(in the rows, 128 means zero)
Each row of numbers belongs to one of the things below and depends on some of the facts about them. Some rows are named. Which thing is each other row?

Some facts about the things:
(Q11, γ, Q215); (Q120, γ, Q494); (Q162, γ, Q996); (Q163, γ, Q494); (Q163, γ, Q54); (Q181, γ, Q494)
(Q205, γ, Q494); (Q207, γ, Q478); (Q207, γ, Q487); (Q208, γ, Q355); (Q208, γ, Q882); (Q208, γ, Q665)
(Q209, γ, Q355); (Q209, γ, Q205); (Q215, γ, Q494); (Q226, γ, Q723); (Q226, γ, Q494); (Q236, γ, Q264)
(Q24, γ, Q120); (Q250, γ, Q288); (Q264, γ, Q215); (Q264, γ, Q494); (Q264, γ, Q288); (Q298, γ, Q89)
(Q314, γ, Q250); (Q314, γ, Q494); (Q316, γ, Q37); (Q319, γ, Q120); (Q322, γ, Q378); (Q322, γ, Q494)
(Q322, γ, Q925); (Q322, γ, Q996); (Q322, γ, Q828); (Q322, γ, Q749); (Q325, γ, Q487); (Q341, γ, Q882)
(Q341, γ, Q288); (Q355, γ, Q215); (Q355, γ, Q494); (Q355, γ, Q925); (Q355, γ, Q882); (Q359, γ, Q355)
(Q359, γ, Q215); (Q359, γ, Q853); (Q359, γ, Q996); (Q36, γ, Q723); (Q36, γ, Q288); (Q37, γ, Q215)
(Q37, γ, Q969); (Q37, γ, Q288); (Q379, γ, Q494); (Q417, γ, Q487); (Q423, γ, Q215); (Q423, γ, Q969)
(Q428, γ, Q494); (Q428, γ, Q925); (Q437, γ, Q494); (Q437, γ, Q555); (Q443, γ, Q696); (Q444, γ, Q20)
(Q472, γ, Q710); (Q472, γ, Q972); (Q472, γ, Q120); (Q478, γ, Q494); (Q496, γ, Q472); (Q501, γ, Q654)
(Q51, γ, Q494); (Q51, γ, Q379); (Q523, γ, Q494); (Q523, γ, Q882); (Q54, γ, Q494); (Q555, γ, Q874)
(Q563, γ, Q736); (Q574, γ, Q37); (Q583, γ, Q215); (Q583, γ, Q523); (Q583, γ, Q925); (Q583, γ, Q791)
(Q583, γ, Q487); (Q59, γ, Q494); (Q601, γ, Q314); (Q654, γ, Q494); (Q654, γ, Q996); (Q664, γ, Q181)
(Q665, γ, Q882); (Q672, γ, Q882); (Q682, γ, Q37); (Q682, γ, Q494); (Q692, γ, Q996); (Q694, γ, Q325)
(Q694, γ, Q487); (Q696, γ, Q494); (Q696, γ, Q791); (Q707, γ, Q584); (Q707, γ, Q925); (Q710, γ, Q487)
(Q723, γ, Q882); (Q731, γ, Q20); (Q749, γ, Q355); (Q752, γ, Q895); (Q752, γ, Q487); (Q770, γ, Q20)
(Q771, γ, Q494); (Q771, γ, Q36); (Q789, γ, Q654); (Q791, γ, Q478); (Q791, γ, Q288); (Q797, γ, Q723)
(Q797, γ, Q494); (Q803, γ, Q250); (Q803, γ, Q707); (Q826, γ, Q417); (Q828, γ, Q181); (Q828, γ, Q325)
(Q839, γ, Q13); (Q853, γ, Q523); (Q874, γ, Q37); (Q874, γ, Q494); (Q874, γ, Q487); (Q882, γ, Q494)
(Q89, γ, Q205); (Q972, γ, Q37); (Q11, τ, Q396); (Q12, τ, Q335); (Q162, τ, Q308); (Q20, τ, Q987)
(Q207, τ, Q319); (Q211, τ, Q207); (Q215, τ, Q789); (Q308, τ, Q925); (Q313, τ, Q223); (Q319, τ, Q322)
(Q322, τ, Q853); (Q335, τ, Q874); (Q341, τ, Q707); (Q37, τ, Q758); (Q380, τ, Q748); (Q396, τ, Q555)
(Q417, τ, Q563); (Q428, τ, Q771); (Q437, τ, Q428); (Q443, τ, Q54); (Q472, τ, Q36); (Q478, τ, Q548)
(Q491, τ, Q583); (Q501, τ, Q215); (Q51, τ, Q12); (Q534, τ, Q458); (Q54, τ, Q20); (Q548, τ, Q294)
(Q583, τ, Q380); (Q672, τ, Q654); (Q696, τ, Q91); (Q707, τ, Q749); (Q731, τ, Q11); (Q736, τ, Q972)
(Q749, τ, Q803); (Q758, τ, Q163); (Q771, τ, Q37); (Q789, τ, Q895); (Q791, τ, Q694); (Q839, τ, Q682)
(Q853, τ, Q534); (Q889, τ, Q13); (Q89, τ, Q809); (Q91, τ, Q736); (Q925, τ, Q51); (Q972, τ, Q491)
(Q987, τ, Q969); (Q11, ρ, vipin); (Q12, ρ, grofar); (Q120, ρ, postel); (Q13, ρ, grofar); (Q162, ρ, grofar)
(Q163, ρ, postel); (Q181, ρ, didro); (Q20, ρ, lubra); (Q205, ρ, tepam); (Q209, ρ, grofar); (Q211, ρ, lubra)
(Q215, ρ, lubra); (Q223, ρ, grofar); (Q226, ρ, grofar); (Q236, ρ, grofar); (Q24, ρ, postel); (Q250, ρ, grofar)
(Q264, ρ, grofar); (Q288, ρ, postel); (Q294, ρ, kipa); (Q298, ρ, postel); (Q301, ρ, grofar); (Q308, ρ, vipin)
(Q316, ρ, lubra); (Q319, ρ, postel); (Q322, ρ, lubra); (Q325, ρ, grofar); (Q335, ρ, kipa); (Q341, ρ, postel)
(Q353, ρ, lubra); (Q355, ρ, kipa); (Q359, ρ, postel); (Q36, ρ, postel); (Q37, ρ, grofar); (Q378, ρ, tepam)
(Q379, ρ, didro); (Q380, ρ, grofar); (Q417, ρ, postel); (Q428, ρ, grofar); (Q437, ρ, lubra); (Q443, ρ, postel)
(Q444, ρ, grofar); (Q472, ρ, kipa); (Q478, ρ, postel); (Q491, ρ, postel); (Q494, ρ, lubra); (Q501, ρ, postel)
(Q51, ρ, lubra); (Q534, ρ, lubra); (Q54, ρ, tepam); (Q546, ρ, postel); (Q548, ρ, postel); (Q574, ρ, kipa)
(Q581, ρ, vipin); (Q583, ρ, postel); (Q584, ρ, grofar); (Q59, ρ, postel); (Q601, ρ, lubra); (Q654, ρ, postel)
(Q664, ρ, lubra); (Q665, ρ, postel); (Q672, ρ, lubra); (Q682, ρ, didro); (Q689, ρ, didro); (Q692, ρ, postel)
(Q694, ρ, vipin); (Q696, ρ, postel); (Q710, ρ, lubra); (Q723, ρ, postel); (Q731, ρ, kipa); (Q736, ρ, lubra)
(Q748, ρ, grofar); (Q752, ρ, lubra); (Q758, ρ, postel); (Q770, ρ, vipin); (Q771, ρ, tepam); (Q789, ρ, lubra)
(Q791, ρ, kipa); (Q797, ρ, postel); (Q803, ρ, postel); (Q809, ρ, tepam); (Q828, ρ, lubra); (Q84, ρ, kipa)
(Q853, ρ, postel); (Q874, ρ, didro); (Q882, ρ, postel); (Q889, ρ, grofar); (Q89, ρ, didro); (Q895, ρ, postel)
(Q901, ρ, postel); (Q91, ρ, lubra); (Q925, ρ, postel); (Q969, ρ, vipin); (Q972, ρ, grofar); (Q975, ρ, lubra)
(Q987, ρ, lubra)

Named rows:
Q736: [152 190 131  19  95 109 154 147 183  61 129 127 140 144 187 154  37 137
 175  32 218 110 160 162  56 195 180]
Q969: [142 130 140 124 136 117 101 141 149 147  94 125 113 152 140 165 112 133
 119 170 112 125 116 112 126 145 162]
Q748: [145 143 141 113 169  95 126 154 133 167  73 110 109 189 119 222 119 132
 106 186  83  93  92  51  88 157 195]
Q534: [128 137 125 114 138 126  68 151 118 117 103 104 141 155 137 222  93 103
 126 114  94 109 102  88 107 150 167]
Q458: [136 126 162 102 150  96 129 144 142 168 104 125 129 160  94 222 122 144
 136 158  80  97  85  70 105 142 177]
Q437: [115 131 108 130 119 131  88 104 117  83 155 108 161  96 148 117 115  82
 123  73 138 146 145 148 133 123 108]
Q975: [123 132 116 119 129 133  78 121 122  94 130 108 149 118 140 154  99  92
 124  92 120 132 126 130 125 138 132]
Q925: [142 119 134 142 108 148 137 152 125 138 114 158  99 129 121 118 131 162
 146 153 124 126 120 148 147 136 122]
Q459: [130 118 151 111 136 105 140 105 147 138 137 131 140 110  97 133 131 129
 133 129 114 127 116 125 128 125 128]
Q298: [152 129  77 142 128 136 126 155 117 169 150 165  86 108 116 127 159 167
 134 126 162  98 118 125 142  98 130]
Q752: [116 128  98 116 130 138  82 121 133 107 126 109 162 138 137 160 118  87
 125  76 112 142 143 126 118 130 122]
Q828: [124 131 116 119 127 134  78 122 124  95 128 108 151 120 139 154  99  91
 124  91 118 133 126 131 126 138 131]
Q13: [169 151 239 161 137 176 111 175 177 154 138 141 147 164  92  16  54  70
  68 122 170 117 131  66  69  51  81]
Q223: [137 131 125 129 149 109 141  97 140 122 122 118 125 116 125  92 130 111
 103 141 133 137 139 136 121 130 122]
Q355: [129 130 111 138 124 145 119 143 103 112 115 126 114 131 133 127 122 122
 130 122 131 121 125 134 129 139 122]
Q584: [145 130 143 124 150 113 134 105 140 117 106 118 113 119 119 106 107 117
 105 163 123 128 120 133 122 147 137]
Q325: [137 131 124 123 152 111 139 105 147 132 111 117 125 135 120 112 131 113
 104 146 121 134 137 123 113 134 130]
Q20: [ 74 118 121  85 177 225  89  86 110  68 146  88 175 141 154 151  59 166
 113 125 126 134 122 137 139  83 180]
Q601: [116 135 118 125 124 124  84 124 109  94 142 102 154 117 148 157 109  87
 124  91 125 129 126 121 125 135 132]

Rows to name:
No name comes twice in this set of rows, the named rows included.
[136 129 122 131 145 112 145  87 141 115 132 119 128 104 125  70 132 107
 102 135 141 144 148 149 125 124 110] : Q889
[137 112 150 104 138 117 135 102 163 138 122 137 138 117  88 131 121 132
 134 129 105 132 119 137 127 128 124] : Q487
[123 128 111 117 128 138  79 121 131  98 124 110 153 128 137 156 104  90
 125  86 114 139 133 132 122 137 127] : Q710
[144 113 114 129 117 161 132 159 149 158  86 164 104 165 109 142 139 165
 148 145 102 134 131 141 133 136 123] : Q895
[131 130 129 141 116 129 142 184 111 170 107 148 102 175 130 190 153 166
 148 162 104 106 108  90 126 139 155] : Q583
[124 127 115 136 124 117 122 114 149 138 133 125 135 129 149 108 146 116
 116 131 137 152 155 137 135 119 119] : Q694
[125 134 120 119 132 130  75 132 120 101 120 107 146 131 140 179  97  96
 125 100 111 125 118 115 118 141 144] : Q987
[122 119 141 117 132 104 149  95 148 138 151 130 151 107 101 118 147 124
 133 113 120 138 133 132 128 114 113] : Q207
[ 68 121 123 103 174 195 137  91 122 118 161  97 160 157 172 124 114 191
 105 172 146 142 141 121 147  68 183] : Q770
[127 135 127 139 141 102 153  89 127 112 146 113 133 102 135  72 141 103
 102 135 145 141 147 139 126 124 111] : Q162
[146 139 252 158 115 162 126 166 173 163 188 149 179 140  78  23  82  76
  97  85 173 121 133  66  82  26  62] : Q839
[125 130 123 139 123 110 122 115 138 133 140 123 131 119 154 106 142 117
 116 138 144 145 147 134 139 122 124] : Q11
[125 127 128 151 103 133 152 156 108 142 137 148 110 133 136 122 156 154
 146 145 132 126 125 129 147 129 121] : Q692
[132 119 120 150 101 147 149 134 124 129 139 158 111 111 128  78 150 152
 144 130 142 143 143 168 154 121  95] : Q478

Now the same things, written a new way:
Some rows with their names:
Q770: [132 129 152 139 120 104 122 158 104  96 127 120 146 133  99 136  98 146
 164 139 117 108 118 132 147 151 167 113 107 145 111  98]
Q423: [125 134 152 151 130  94 127 143 131 121 136 114 118 134 129 132 134 147
 149 141 109 129 149 134 116 141 167 118 113 145 136 124]
Q236: [117 124 123 134 108 106  94 103 142 135 157 117 118 156 125 111 140 147
 171 153  96  92 170 147 167 122 123 139 121 113 149 163]
Q207: [144 110 142 136 118 117 137 112 148 138 144  90 124 139 121 125 127 142
 171 108 130 119 148  93 116 132 164 146 106 122 140  88]
Q215: [133 139 134 186 176 167 126  81  96 123  78 121 117 153 107 127 142 112
 103  92 124 111 166 144 150 153 187 146  69 146 168 141]
Q379: [159 136  97 148 185 151 112 159 118 119 116 123 128 113  99 133  97 140
 120 137 135 114 144 140 104 170 168 152 105 152 165 114]
Q181: [167 140  98 153 186 145 116 160 120 120 118 125 134 120 109 135  97 136
 120 135 134 112 142 140 106 170 172 150  99 152 167 109]
Q437: [141 121 136 167 165 169 135  68 126 122  74 114 128 167 102 119 147  97
 120  73 137 114 143 138 159 151 183 144  85 144 147 131]
Q501: [118 127 152 150 160 106 145 119 192 137 169 129 150 145 150 116 134 127
 172 116 126 144 149 124 131 133 156 150 149 168 147 124]
Q443: [123 119 141 148 155 107 137 114 192 143 167 130 138 137 156 118 136 125
 163 107 134 145 154 121 132 147 159 150 151 159 147 123]
Q353: [113 104 177 158 145 145 137  98 104 142  86 122  90 158  86 115 148 107
 115 108 130 107 123 125 157 126 150 112  95 113 102 140]
Q20: [113 109 185 161 148 144 141 106 102 142  92 127  92 157  94 114 145 110
 124 120 121 105 112 135 162 117 148 113  93 123 106 152]
Q223: [119 104 125 120 111 111 115  93 164 131 143 123 112 150 116  98 129 141
 176 131 113  98 153 165 170 130 115 145 152 115 133 169]
Q335: [ 75 136 141 117 148  95 128 187 102 180 156 145  85  80 110 140 109 143
 111 194 128 120 151  92 106  89 139 108 148 112 114 140]
Q294: [ 81 125 144 116 151  92 142 146 158 156 149 150 110  99 121 122 118 131
 136 139 132 129 152  99 128 110 153 130 159 153 117 125]
Q211: [108 109 175 159 152 143 145  71 143 128  81 113 100 172  97 103 158 104
 140  78 135 118 115 137 169 146 158 123 105 138 107 130]
Q689: [137 102 156 136 147 118 131 165 137 122 137 119 102 125 103 122 108 138
 147 146 132 129 117 129 121 165 142 119 125 139 102 112]
Q748: [105 126 121 121 108 105  73 180  51 184 157 123  62 114  90 121 110 158
 127 243  88  66 157 137 126  66  81  96 116  49 132 203]
Q378: [150 139 175 175 153  73 173 106 124 135 134  83  68 131 108  99  60 151
 139 104 138 164  73 149  89 126 201 113 105 126  99 141]

Name these rows:
No name comes twice in this set of rows, the named rows included.
[116 127 153 136 141 101 114 195  63 171 141 120  69 103  95 135 103 153
 109 213 112 104 126 117 100  89 128  94 115  87 114 154] : Q458
[136 138 135 173 173 159 123 106  69 152  82 120 107 145  87 126 137 119
  92 130 122  98 138 133 136 120 169 130  69 108 158 143] : Q51
[112 115 128 121 110 106  93 136 114 156 142 126  86 129 104 107 126 150
 154 183 103  80 147 150 149 100  94 120 132  80 133 187] : Q12
[126 131 104 152 113 108  84  92 133 125 157 118 102 150 128 115 129 165
 147 152 101  93 226 152 154 154 136 158  98 129 172 173] : Q264
[118 123 163 144 146 100 134 148 137 130 135 125 120 137 114 113 107 126
 156 139 111 115 116 135 138 123 144 127 126 152 114 141] : Q996
[125 110 150 139 140 110 143 112 177 117 120 112 116 134 114 102 117 138
 169  96 139 126 126 136 145 156 152 131 138 157 119 116] : Q313
[117 137 120 159 151  89 115 108 209 164 165 121 127 160 147 100 137 143
 149 113 147 173 186 109 146 172 164 114 137 151 135 109] : Q341
[ 99 111 151 140 141  84 131 128 167 163 170 129  66 127 140 118 129 153
 132 151 132 137 193 113 115 151 140 134 133 142 116 136] : Q288
[140 136  87 131 133 132  97  95 149 128 133 123 134 151 123 110 125 139
 160 127 114  87 174 169 165 135 134 166 123 130 178 172] : Q428
[130 154 124 158 142 101 101 146 139 150 130 108 146 158 117 118 117 133
 149 134 124 149 135 112 151 130 166  76 126 125 130 110] : Q208
[109 120 179 157 146 140 131 142  40 170  96 116  61 137  75 130 134 122
  95 175 113  88 118 119 135  94 135  91  86  78 100 165] : Q534

